Below are the code and all the weights of a small trained network. Each question names an input and a class and asks about switching units off, where a switched-off unit gives its printed mean instead of its output.

import numpy as np


def w(rows, s, z=0):
    codes = np.array(rows[::2]) - 128.0
    scale = np.full(codes.shape[1], s)
    scale[-1] = z or s
    return codes * scale


def f(y):
    return np.maximum(y, 0)


def log_softmax(a):
    a = a - a.max(-1, keepdims=True)
    return a - np.log(np.exp(a).sum(-1, keepdims=True))


def net(x, mask):
    res = np.array(x, float).reshape(1, 8) / 4 @ E
    y = f(res @ A[0][:, :-1].T + A[0][:, -1])
    res = res + np.where(mask, y, B[0][:, -1]) @ B[0][:, :-1]
    return log_softmax(res[-1] @ U[:, :-1].T + U[:, -1])


A, B = {}, {}
E = w([
[144,3,82,179,106,106],'x0',
[59,131,99,186,113,83],'x1',
[118,179,253,116,88,134],'x2',
[160,204,40,249,169,161],'x3',
[57,85,67,182,59,178],'x4',
[140,132,90,146,222,126],'x5',
[134,123,124,94,220,150],'x6',
[120,170,31,92,25,88],'x7',
],0.0068)
A[0] = w([
[212,133,177,182,203,166,151],'n1',
[177,195,193,106,235,161,143],'n2',
[179,114,139,46,174,148,194],'n3',
[19,151,167,112,62,233,254],'n4',
[93,214,86,71,152,161,179],'n5',
[229,15,74,61,31,95,196],'n6',
[114,29,222,103,96,168,96],'n7',
[108,218,71,149,99,126,97],'n8',
[115,133,73,163,63,254,137],'n9',
[89,120,126,198,147,23,102],'n10',
[183,131,177,159,95,79,125],'n11',
[188,154,165,101,63,221,243],'n12',
[78,157,60,137,140,147,114],'n13',
[247,230,51,115,136,104,126],'n14',
[124,154,225,130,198,162,214],'n15',
[34,38,69,231,185,119,207],'n16',
],0.0093,0.0027)
B[0] = w([
[176,152,171,142,197,182,211],'n1',
[180,104,212,59,152,181,231],'n2',
[126,165,87,57,100,136,197],'n3',
[133,106,138,140,143,4,230],'n4',
[119,127,113,143,82,32,196],'n5',
[183,156,131,10,139,119,239],'n6',
[72,124,213,105,117,65,200],'n7',
[105,97,164,182,170,136,208],'n8',
[203,135,84,181,162,97,220],'n9',
[151,115,75,113,190,177,180],'n10',
[171,150,113,155,198,102,163],'n11',
[162,85,102,167,147,49,206],'n12',
[90,132,112,164,163,144,185],'n13',
[43,81,253,121,158,98,228],'n14',
[181,97,168,83,132,79,220],'n15',
[235,184,68,131,172,162,255],'n16',
],0.014,0.0088)
U = w([
[130,141,158,190,164,222,94],'0',
[88,141,107,52,99,147,83],'1',
[156,122,192,63,122,128,199],'2',
[49,102,168,177,135,82,30],'3',
[121,142,143,147,43,255,1],'4',
[180,144,52,204,155,150,214],'5',
],0.0096,0.0027)

Each question gives the input, the list of numbers given to net, and the class t.
The units are the neurons (one row each of A and B). Each row of codes is followed by its name. A weight is (code - 128) times the scale printed after its matrix; where a second scale follows, it is the last column's (A, B and U).
mask holds one flag per neuron, in row order. A switched-off neuron (its flag False) gives its mean, the last column of its row in B, instead of its output. The means were averaged over made-up inputs and are rounded, as every weight is.
A unit's drop is (log p(t) with every unit on - log p(t) with that unit switched off) / (log p(t) with every unit on - log p(t) with every unit switched off).
The circuit of an input: a set's keep is (log p(t) with only the set's units on - log p(t) with every unit switched off) / (log p(t) with every unit on - log p(t) with every unit switched off). Starting from the 12 units with the biggest drops (on a tie, the unit counted first), units are removed one at a time, each time the one whose removal leaves the highest keep (on an exact tie, the one counted first), for as long as the keep stays at least 0.8.
circuit, biggest first: the units of the circuit, biggest drop first
k most important neurons: the k neurons with the biggest drops, biggest first
drop of u: that unit's drop, to one decimal
input [8,-5,-1,3,2,6,8,-6], class 0: circuit, biggest first => [n1]
input [2,6,5,-1,4,-6,-1,0], class 3: circuit, biggest first => [n4; n2]
input [6,3,-1,6,-8,0,7,-3], class 0: 3 most important neurons => [n1; n6; n4]
input [3,0,0,2,1,-3,8,-3], class 0: circuit, biggest first => [n6; n4]
input [-3,2,4,6,5,8,7,-6], class 0: 4 most important neurons => [n1; n2; n6; n16]
input [1,0,-8,7,-3,-4,-6,6], class 3: 2 most important neurons => [n14; n8]
input [3,2,2,2,-2,-3,-1,1], class 5: 4 most important neurons => [n14; n2; n7; n15]
input [3,4,-1,-1,5,-5,8,-6], class 5: 3 most important neurons => [n16; n14; n2]
input [6,-6,-1,8,-5,-1,1,8], class 3: 3 most important neurons => [n14; n2; n16]
input [8,7,4,-2,8,-8,-4,0], class 5: 2 most important neurons => [n16; n9]
input [-8,2,-6,-5,6,-6,2,5], class 3: 2 most important neurons => [n16; n4]
input [-7,1,5,-8,5,-4,-2,-6], class 3: 2 most important neurons => [n4; n6]
input [-7,2,-6,7,0,6,2,1], class 0: drop of n16 => 0.2
input [6,1,7,2,7,6,-3,-7], class 5: circuit, biggest first => [n16]
input [-1,-1,7,3,7,4,1,-1], class 5: drop of n2 => 0.0
input [2,-1,-1,-1,5,-1,-2,-5], class 5: drop of n15 => 0.1
